[-74  27   1   3  -1   2  -8  18 -11  11  -6  -8   8   8 -15  24  -7] => E > <93>
[-30  -5   6  -8   1  -6  -9 -12  -8  38 -12  23  -6  -2  -6  23  -6] => U > <82>
[-39  -9   5  -9  -8   8  -5  -8  -7  -5 -12   9   8  14  -7  14  -5] => A > <86>
[-42   3  -1  15  -6  -1 -22  -6   1  11 -26  19  -6   6 -37  32  -3] => U > <82>
[-39   9   1   5  -1  -2   0 -24 -21  -2 -12   5  12  17  43  14 -18] => A > <89>
[-74  13 -11  -1  -2  -2  -1  -6  -8   1 -58  18  -2  11 -10  16  -9] => A > <86>
[-64  20  -6   4   8  -2  -6  -9  -9   7 -18  16  -2   1 -29  12  -6] => U > <84>
[-48   6   6   9  -1  -5 -10  -6 -15  -1 -12   4   9  21 -31  22 -13] => U > <84>
[ 18 -36  12  28   0   1 -10  13  -6  -4  -8  -1  -7  -1 -10  17  -5] => F > <81>
[-65  16   0   0   0  -3  12   0  -8  -2  -6   0  -7  21 -21  26  -6] => E > <91>
[-68   6  -5  12  12  -5  -4  15  -2   4  -1   6  -6  21  -6   9  -8] => E > <93>
[-31 -17  -9   0  21   9  -2   1 -10   6  -6 -19 -16  14  -5  15   0] => F > <92>
[-31   3  11   2  -1   3  -9  -3   1   7 -11   0   1   8 -24  19  -1] => U > <82>
[ -7 -34   3   2   3  -1 -11 -13 -14  -5  -5  24   1  -4 -23  20  -7] => F > <81>
[-25  22  -3  19  -5  -1  -9  -1   1   0 -11   1  -6  -7 -31  24   6] => U > <82>
[-18  -6   1  12   5   1   2   2  12  -1  -7  10  -2  13   2   5  -9] => U > <84>
[-36  14   0  10  18   2  -8   1  -1   5  -2  10   7   1 -30  17   1] => U > <82>
[-63  12   5  -7   0  34   2  -5 -16   2  -1   9   9  25 -21  13 -14] => A > <89>
[-37   4  -7   1   0 -31  -7   0   2  30  -6   1   5   7 -20  19  -5] => U > <84>
[ -2 -32   1  -6  -6   1  -8  13  -1   3 -17  -3  -5   3  -4  28  -1] => F > <81>
[-13   1   5  -8  -5  -2   0   7 -13  -3  -4   1  10  20 -16  -3 -13] => A > <89>
[-20 -19   7   1   4   2  -5  10  -6   6 -17 -22 -12   6 -19  22   2] => F > <92>
[-45   5   9   0   7  -9 -13 -11   5 -13 -12  30  -6   8 -40  20   6] => U > <82>
[-47   7  -2  -1   3   6  -1  -3  -7  -5 -16  29   8   5 -35  22   0] => U > <82>
[-40   2   5  -3  -3   0   1   2 -10  -1   2   4  11  20   1   8  -5] => A > <89>
[-57  -1   2   0   3  -2   6  -3  -4   1 -14  14  10  23 -15  12 -25] => A > <89>
[-12 -35  -2  -1 -13  -4 -19  10 -17  -1  -6 -11  -9  12   9  18   1] => F > <81>
[-53  -5  22   4  -1   1  -2   2 -18  -2  -7   2  11  25  -8   8 -11] => A > <86>
[-48   9   3  -3   6   1  -6  -4 -13  -2  -6   5   8  20 -28  12 -15] => A > <86>
[-48   6  12   1   0  13  -4   1 -14  -1  -1  10  -4  -2 -30  13  -6] => U > <84>
[ -8 -10 -12  -4  -4  -2  -8  12  -9   8 -12 -15 -30   2  -8  31  -1] => F > <92>
[-59  12 -11   4   2  -7 -17  -2   7  -2   9  36  -2   7 -56  14  -8] => U > <84>
[-65  23  -8  -8  -4  -9 -12  -3 -12   2 -15  15   3  24  -9  -3 -20] => A > <89>
[-74  19  -3   9  -5  -7  -3  -5 -13   3 -25  -1  -3  18 -21  23  -9] => E > <93>
[  2 -20  11   1   5   9  -6  20   3   6 -11 -27  -2   1  -1  20  -4] => F > <92>
[-29  27 -31  13   1  -2  -2   0  -3  13  -7  -3   1  -2  -6   3   0] => E > <93>
[-8 12 -1  7 10  7 -2  0  9  9  4 -4  0 11 -8  1  7] => U > <84>
[-65  24 -11  -3  -8  16   6  49  -2   3 -16  -3   2  11 -12   4 -12] => E > <93>
[-43  16 -11  -1  -2  -4   7 -12 -10   2  -8  -2   1   9   2   6 -14] => E > <93>
[-74  26  -6  11  -1 -10  -3  -3 -10   0  -4   1  -4  10  -6  21  -9] => E > <93>
[-65  26 -12  10   0 -11 -10  -2  -6  22  -7 -10  -2  18 -15  17  -4] => E > <93>
[-74  36 -16   9 -10   4   3  -1  -9   6   0  -2  -3  -5 -23  19  -3] => E > <93>
[-47   3   0  -2  -4   0   1  -4  -8   7 -12   6 -13   4 -28  12  -7] => U > <84>
[-21  14   1  -2  -9  -9  -4  -5  -1   2   5 -13  16   1 -10  -1  -5] => A > <89>
[-72  25 -11   2  -3 -24  19   3 -11   3 -13   0  -6  11 -10  -3  -1] => E > <91>
[-22 -18 -14  -2  -4   0   0  23 -16  10  -4 -12 -13  10  -9  16  -9] => F > <92>
[ 12 -29  -3   4   4  -6  -8   3  -1   9  -2 -10 -15  -3 -10   7  -5] => F > <81>
[-25 -34  10  -5  -8   7  -8  18   1   1 -13  -7   3  14   0  17  -2] => F > <81>
[-14   0  -5   6   2   6 -13 -10  -1   1  -7   0   8  10 -25  18  -2] => U > <82>
[-41   5  10   8   0  -3   1  -2   4   3  -9  11  11   5 -40  18  -7] => U > <84>
[-44  19  -1   8 -17   3  -3  -8  -4  -9  -8   9  -6   5 -31  24  -1] => U > <84>
[-74  33  -7   6  -4   3  -2   1 -15   4 -16  13   8   7 -23  31  -6] => E > <93>
[-50  10   1   2  -5   9  -6   1  -7   5  -4  -2  11  34 -18   5 -18] => A > <89>
[-55  19  -6  11   4  -8   3   0  -8   9  -4  -9   7  17 -10   8  -8] => E > <93>
[ -3 -32   4 -12  -1 -12  -6  12  -7  -3 -28   0   0   5 -29  18  -3] => F > <81>
[-34  17  11  11  -3 -10   6   6 -23   2  -2   3   5  13  -9  16 -17] => A > <86>
[-48   2   0 -12 -11  -2  -4   7 -19  -4  -2  12   2  10 -13   4  -6] => A > <86>
[-49  16   4   7  -4   1  -1   8   6  10  -6 -51  -4  12 -21  17  -8] => U > <84>
[-11  -9   4   4   5  21  -1   3   5 -10 -11   5  15  -2 -19  20   4] => U > <82>

[ 26  -1   3  -9  21  20  -3  -6 -13   6 -14  -2   6 -19   4  -2   5] => <15> > (19)
[ -6  -3  -4 -11  10  -4  -7  -2 -10  28  -6  -9   0 -18   0  -2 -13] => <22> > (21)
[ 13  -9   1 -15  -3  25  -2 -11   2 -17  -6   4   3   4   4   1   0] => <15> > (18)
[  2 -11   1   5  19   9   0  -6  -3  -1 -23 -11   6  -4   0  -2  -6] => <15> > (22)
[ 15  -4   4 -10  19  48   4   3  -5  -2   5   1   2   0   1   3  -9] => <15> > (22)
[ 16   3   3  -8  11   9  -6   4 -12   4 -23  -9   4  -4   2   2   2] => <15> > (18)
[ 46   8  -1   0  13  23   9  -6 -12  15 -13  13   6   7   2   2   7] => <15> > (18)
[ 26   3   3  -3  15  19   2   6  -9  21   6  -3   0  -8   2  -1 -12] => <15> > (22)
[  3  -9  -1  -6  17   3  -4  -1  -3  20   3  -1 -13 -18  -3  -2  -6] => <22> > (21)
[19 -4  4 -2 15 25  4 -8 -2  0  2  5  1 -6 -1 -2 -5] => <15> > (22)
[  9  -1   6   1  27  46   3  -7  -6 -14 -10   7   3  -4   3   2  -8] => <15> > (22)
[  3  -1  -2 -10   9  19   1   2  -5  -4 -11  12   1 -15   4  -2  -6] => <15> > (19)
[ 12   1   0 -12  12  25   2  -3  -9  13  12 -11  -1 -11   1  -3  -8] => <15> > (22)
[ 12 -11   3  -8   3  33   5   1  -7 -19 -17  -4   5  -7   1   2  -9] => <15> > (18)
[  4  -3   1   2  10  12   0   9  -1  22   2   6  -2 -20   1  -2  -7] => <22> > (21)
[ -9   5   2 -24  -8 -14 -10  -7 -10  27   3 -23   1 -19   1  -5  -8] => <22> > (30)
[  3  -3  -1 -25   7 -14 -13 -15  -2  19   6 -14  -1 -14   2  -1  -4] => <22> > (24)
[  9  -7  -5 -12 -13   1   0   1  -8  25  -8  -8   1 -18   2  -1  -7] => <22> > (30)
[  3 -10  -4 -13   6 -14   0   4   1  37  -7   7  -8 -17  -4   0  -7] => <22> > (21)
[  3  -3  -7 -16 -13 -32 -10   0  -4  33  11 -18  -6 -10   2  -2   4] => <22> > (21)
[  2   0   0 -15   2  -1  -3 -12 -11  19   4 -11   0 -20   0  -4  -8] => <22> > (30)
[-10  -5  -2  -4  16  -7  -7  -3  -3   4  -3   3  -1 -17   2  -2  -8] => <22> > (21)
[  9   5   1  -8  19   8  -2  -5  -8   1  -4   8  10 -12   5  -9  -1] => <15> > (18)
[-16   8  -1  -6  -5  16  -5   8  -5  23   5  -8  -4  -4   0  -1  -5] => <22> > (21)
[ 15 -10  -1 -18   4  -2  -7  -2 -10  46  -8  -5  -2 -13   4   2 -15] => <22> > (21)
[ 13 -12   2  -4 -10  15   1  -1  -6  32  -4  -3  -1 -17   2  -1  -7] => <22> > (21)
[ 11  -6  -2 -20  11 -23  -6   0  -2  14  14 -12  -1 -12   2   1  -4] => <22> > (24)
[ -6  -4  -3 -13  -3  -1   2   9   2  29  15  -5  -1 -29   1  -2 -16] => <22> > (21)
[  3  -3  -2 -13  -9  -9  -7  -4 -10  29   2  -6   0 -13   1  -3 -10] => <22> > (24)
[ -9   4  -7 -15  -2 -12 -10  -5 -13  19  -2 -18  -2 -16  -1  -5 -17] => <22> > (30)
[ -3 -15  -2  -3  -7 -12  -6  -4  -8  24  -3 -17  -2 -15  -1   7  -6] => <22> > (21)
[ 12   2  -3 -17  -5 -15  -5   3  -1  23  -5 -20   3   3  -1  -3 -13] => <22> > (30)
[ 16 -11   2   0  26  26  -2   1  -8   8  -3   8  -1 -28   3   2  -7] => <15> > (19)
[ 16  -7  -3  -8   3 -35  -8  -2  -8  42 -10 -14  -1  -9   2   0  -5] => <22> > (24)
